Below is a small trained network, with its code and all its weights. Each question gives an input and a class and asks what happens when units are switched off, that is, made to give their printed mean instead of their output.

import numpy as np


def w(rows, s, z=0):
    codes = np.array(rows[::2]) - 128.0
    scale = np.full(codes.shape[1], s)
    scale[-1] = z or s
    return codes * scale


def f(y):
    return np.maximum(y, 0)


def log_softmax(a):
    a = a - a.max(-1, keepdims=True)
    return a - np.log(np.exp(a).sum(-1, keepdims=True))


def net(x, mask):
    res = np.array(x, float).reshape(1, 3) / 4 @ E
    y = f(res @ A[0][:, :-1].T + A[0][:, -1])
    res = res + np.where(mask, y, B[0][:, -1]) @ B[0][:, :-1]
    return log_softmax(res[-1] @ U[:, :-1].T + U[:, -1])


A, B = {}, {}
E = w([
[122,161,141,5,101,61,140,150,253],'x0',
[51,139,108,119,29,31,95,138,65],'x1',
[111,47,80,136,20,136,200,146,120],'x2',
],0.017)
A[0] = w([
[56,134,144,125,152,112,62,110,40,20],'neuron 1',
[163,61,165,159,146,205,131,147,129,2],'neuron 2',
[112,170,181,80,173,44,115,139,104,108],'neuron 3',
[194,174,187,65,208,148,160,156,225,131],'neuron 4',
[159,10,71,140,92,183,182,119,55,118],'neuron 5',
[80,136,122,75,94,81,132,134,205,33],'neuron 6',
[107,64,109,230,135,176,137,104,67,167],'neuron 7',
],0.011,0.004)
B[0] = w([
[126,114,131,188,109,53,84,79,104,188],'neuron 1',
[170,127,204,122,146,165,109,171,93,183],'neuron 2',
[114,117,194,95,110,156,70,177,113,194],'neuron 3',
[141,123,147,131,177,168,86,60,250,254],'neuron 4',
[149,89,110,112,87,133,220,160,106,243],'neuron 5',
[40,158,91,63,108,118,138,140,162,218],'neuron 6',
[145,156,86,124,224,135,140,114,30,246],'neuron 7',
],0.012,0.023)
U = w([
[107,184,52,222,160,88,99,54,53,105],'0',
[89,202,199,165,84,55,13,110,66,254],'1',
[121,64,60,123,47,105,222,172,91,74],'2',
[156,160,121,135,179,189,163,149,39,43],'3',
[160,186,174,115,201,192,79,52,189,185],'4',
[19,204,101,10,25,71,117,145,182,235],'5',
[175,77,153,108,138,162,176,132,172,40],'6',
[89,89,80,59,36,170,180,131,186,26],'7',
],0.011,0.0045)

Each question gives the input, the list of numbers given to net, and the class t.
The units are the neurons (one row each of A and B). Each row of codes is followed by its name. A weight is (code - 128) times the scale printed after its matrix; where a second scale follows, it is the last column's (A, B and U).
mask holds one flag per neuron, in row order. A switched-off neuron (its flag False) gives its mean, the last column of its row in B, instead of its output. The means were averaged over made-up inputs and are rounded, as every weight is.
A unit's drop is (log p(t) with every unit on - log p(t) with that unit switched off) / (log p(t) with every unit on - log p(t) with every unit switched off).
The circuit of an input: a set's keep is (log p(t) with only the set's units on - log p(t) with every unit switched off) / (log p(t) with every unit on - log p(t) with every unit switched off). Starting from all 7 units, units are removed one at a time, each time the one whose removal leaves the highest keep (on an exact tie, the one counted first), for as long as the keep stays at least 0.8.
units of the circuit, in order: the units of the circuit, biggest drop first
most important unit: the unit with the biggest drop
top k neurons: the k neurons with the biggest drops, biggest first
drop when u is switched off: that unit's drop, to one decimal
input [-7,-2,-8], class 0: units of the circuit, in order -> (neuron 1)
input [0,1,-2], class 1: units of the circuit, in order -> (neuron 4; neuron 5)
input [-8,3,3], class 3: units of the circuit, in order -> (neuron 7; neuron 5)
input [0,2,0], class 1: top 2 neurons -> (neuron 5; neuron 6)
input [2,-5,7], class 2: top 2 neurons -> (neuron 5; neuron 4)
input [1,5,-3], class 1: top 3 neurons -> (neuron 5; neuron 1; neuron 3)
input [-1,3,0], class 1: units of the circuit, in order -> (neuron 5; neuron 4)
input [5,-3,3], class 5: top 3 neurons -> (neuron 6; neuron 7; neuron 2)
input [-3,-8,7], class 3: top 2 neurons -> (neuron 7; neuron 2)
input [-2,-8,7], class 3: top 2 neurons -> (neuron 2; neuron 7)
input [-3,-8,2], class 3: top 2 neurons -> (neuron 7; neuron 5)
input [-7,-2,-7], class 0: top 2 neurons -> (neuron 1; neuron 5)
input [4,-2,5], class 5: top 2 neurons -> (neuron 6; neuron 5)
input [2,1,-1], class 5: most important unit -> neuron 7
input [7,-5,4], class 4: top 2 neurons -> (neuron 4; neuron 5)
input [2,2,8], class 2: top 2 neurons -> (neuron 4; neuron 5)
input [3,-1,3], class 5: drop when neuron 5 is switched off -> 0.4
input [-4,4,-7], class 1: drop when neuron 3 is switched off -> 0.1
input [-1,-4,2], class 3: drop when neuron 4 is switched off -> 0.4
input [5,-1,7], class 5: most important unit -> neuron 6
